Here is a tiny trained network, its code and every weight. The questions are about switching its units off for an input and a class, where a switched-off unit gives its printed mean instead of its output.

import numpy as np


def w(rows, s, z=0):
    codes = np.array(rows[::2]) - 128.0
    scale = np.full(codes.shape[1], s)
    scale[-1] = z or s
    return codes * scale


def f(y):
    return y / 2 * (1 + np.tanh(0.7978845608 * (y + 0.044715 * y**3)))


def log_softmax(a):
    a = a - a.max(-1, keepdims=True)
    return a - np.log(np.exp(a).sum(-1, keepdims=True))


def net(x, mask):
    res = np.array(x, float).reshape(1, 8) / 4 @ E
    y = f(res @ A[0][:, :-1].T + A[0][:, -1])
    res = res + np.where(mask, y, B[0][:, -1]) @ B[0][:, :-1]
    return log_softmax(res[-1] @ U[:, :-1].T + U[:, -1])


A, B = {}, {}
E = w([
[132,129,128,130,129,128,131,129,130],'x0',
[125,128,130,129,129,129,124,127,127],'x1',
[129,129,131,126,128,126,128,129,129],'x2',
[128,130,132,123,127,125,127,130,132],'x3',
[48,118,150,61,241,138,209,87,155],'x4',
[198,113,161,96,75,253,140,37,124],'x5',
[114,53,224,138,164,98,130,143,13],'x6',
[130,124,124,131,129,127,128,126,127],'x7',
],0.019)
A[0] = w([
[154,125,155,106,127,179,144,70,102,9],'N0',
[171,146,95,168,54,174,108,124,167,150],'N1',
[114,96,120,106,132,127,112,137,130,27],'N2',
[162,89,156,142,81,134,85,155,93,90],'N3',
[68,184,100,183,146,6,116,205,146,121],'N4',
[135,178,88,114,121,100,159,111,213,68],'N5',
[56,121,141,60,220,168,230,76,188,121],'N6',
[156,60,232,141,143,96,106,117,32,118],'N7',
[123,21,200,131,130,130,93,143,35,112],'N8',
[78,124,130,90,208,156,175,70,160,8],'N9',
[92,93,169,104,181,117,162,127,119,95],'N10',
[79,133,153,143,178,102,155,129,116,76],'N11',
[162,128,144,188,57,101,96,183,98,38],'N12',
[171,125,205,113,106,193,181,66,113,72],'N13',
[52,55,152,117,207,124,139,143,95,78],'N14',
[67,143,132,34,207,164,210,80,160,49],'N15',
[62,81,158,134,236,54,160,183,86,104],'N16',
[101,160,94,163,155,54,90,187,157,66],'N17',
[148,114,152,111,132,175,138,92,114,21],'N18',
[79,89,206,99,214,77,192,126,83,108],'N19',
[138,129,110,125,129,151,80,127,128,54],'N20',
[76,87,146,117,198,74,141,177,83,83],'N21',
[123,119,109,160,108,102,142,221,155,163],'N22',
[121,93,154,118,176,70,130,114,121,68],'N23',
[129,57,198,144,124,118,123,122,29,10],'N24',
[153,71,225,137,147,120,110,162,79,44],'N25',
[107,179,64,124,148,127,121,110,167,50],'N26',
[178,139,124,92,80,179,161,113,111,97],'N27',
[136,125,103,143,148,131,78,132,107,67],'N28',
[123,75,177,167,135,121,117,118,61,54],'N29',
[216,169,119,132,37,201,114,91,196,140],'N30',
[71,167,73,167,149,17,97,193,137,210],'N31',
],0.013,0.017)
B[0] = w([
[80,53,158,215,216,75,155,223,121,163],'N0',
[126,159,135,120,95,164,131,80,130,216],'N1',
[113,121,150,152,170,161,100,95,152,126],'N2',
[137,127,83,108,138,155,96,107,170,172],'N3',
[185,171,92,63,147,137,111,127,201,238],'N4',
[118,98,136,143,180,94,143,188,141,179],'N5',
[128,98,114,145,197,74,142,199,157,245],'N6',
[153,109,135,144,183,92,163,196,172,228],'N7',
[132,140,116,134,177,102,150,179,152,222],'N8',
[247,232,27,22,53,173,58,77,191,183],'N9',
[87,128,154,153,118,151,111,97,126,183],'N10',
[100,112,149,132,86,105,156,119,82,167],'N11',
[91,80,193,208,247,76,165,203,121,182],'N12',
[154,148,99,121,153,124,101,147,155,201],'N13',
[114,131,178,123,67,113,161,131,88,201],'N14',
[181,162,82,143,154,119,82,193,199,216],'N15',
[51,79,180,159,77,127,173,109,52,237],'N16',
[179,179,76,146,109,183,85,87,166,192],'N17',
[108,50,174,189,201,68,166,197,139,153],'N18',
[88,113,180,159,93,141,134,72,85,233],'N19',
[134,151,167,145,126,146,111,146,123,133],'N20',
[89,93,164,121,110,112,157,110,94,203],'N21',
[147,160,133,96,156,140,108,134,149,186],'N22',
[117,98,142,158,116,142,128,108,118,162],'N23',
[205,206,26,54,121,170,20,84,206,190],'N24',
[173,126,70,100,132,136,95,142,163,184],'N25',
[72,88,176,137,178,47,207,222,110,163],'N26',
[105,129,97,133,140,179,126,78,116,179],'N27',
[124,92,127,140,143,131,164,139,128,133],'N28',
[160,177,103,110,146,133,115,126,154,174],'N29',
[127,136,113,98,61,199,85,47,97,249],'N30',
[145,140,110,141,197,96,108,198,199,253],'N31',
],0.014,0.035)
U = w([
[193,151,69,124,119,137,130,105,160,248],'0',
[103,79,149,158,181,73,148,192,140,46],'1',
[50,55,209,159,47,137,151,7,61,89],'2',
],0.015,0.013)

Each question gives the input, the list of numbers given to net, and the class t.
The units are the neurons (one row each of A and B). Each row of codes is followed by its name. A weight is (code - 128) times the scale printed after its matrix; where a second scale follows, it is the last column's (A, B and U).
mask holds one flag per neuron, in row order. A switched-off neuron (its flag False) gives its mean, the last column of its row in B, instead of its output. The means were averaged over made-up inputs and are rounded, as every weight is.
A unit's drop is (log p(t) with every unit on - log p(t) with that unit switched off) / (log p(t) with every unit on - log p(t) with every unit switched off).
The circuit of an input: a set's keep is (log p(t) with only the set's units on - log p(t) with every unit switched off) / (log p(t) with every unit on - log p(t) with every unit switched off). Starting from the 12 units with the biggest drops (on a tie, the unit counted first), units are removed one at a time, each time the one whose removal leaves the highest keep (on an exact tie, the one counted first), for as long as the keep stays at least 0.8.
circuit, biggest first: the units of the circuit, biggest drop first
top k neurons: the k neurons with the biggest drops, biggest first
drop when u is switched off: that unit's drop, to one decimal
input [-2,-5,-7,8,8,-3,-5,-1], class 1: circuit, biggest first : N26
input [0,-4,-2,3,-6,1,8,-7], class 0: top 2 neurons : N24, N25
input [-2,-5,-7,-3,-3,-3,1,-2], class 1: top 3 neurons : N9, N30, N24
input [2,6,0,5,-2,-8,-2,6], class 0: top 3 neurons : N17, N4, N6
input [-7,0,8,-2,5,-2,-5,-3], class 1: top 3 neurons : N6, N26, N30
input [2,-4,7,0,-6,0,4,4], class 1: top 3 neurons : N12, N9, N30
input [7,-8,1,-2,4,0,-8,0], class 1: top 2 neurons : N26, N5
input [4,-4,2,3,3,-3,-7,-2], class 1: top 3 neurons : N26, N5, N24
input [-6,-3,1,7,6,-4,-5,1], class 1: top 2 neurons : N6, N26
input [-6,2,-5,-4,1,-8,-7,-6], class 1: top 4 neurons : N26, N9, N31, N5
input [-4,-1,-2,-5,2,-7,-7,4], class 1: top 2 neurons : N26, N5
input [6,-7,4,-4,3,-4,7,6], class 2: top 2 neurons : N16, N19
input [-4,5,-8,-1,3,-6,-7,-7], class 1: top 2 neurons : N26, N5
input [-8,-3,6,0,8,-4,6,4], class 2: circuit, biggest first : N19
input [-7,-6,-5,3,5,8,8,1], class 1: top 2 neurons : N0, N18
input [4,3,-1,8,0,8,-6,5], class 2: drop when N24 is switched off : 0.1
input [2,0,-8,-8,-2,8,-1,1], class 2: drop when N21 is switched off : 0.0
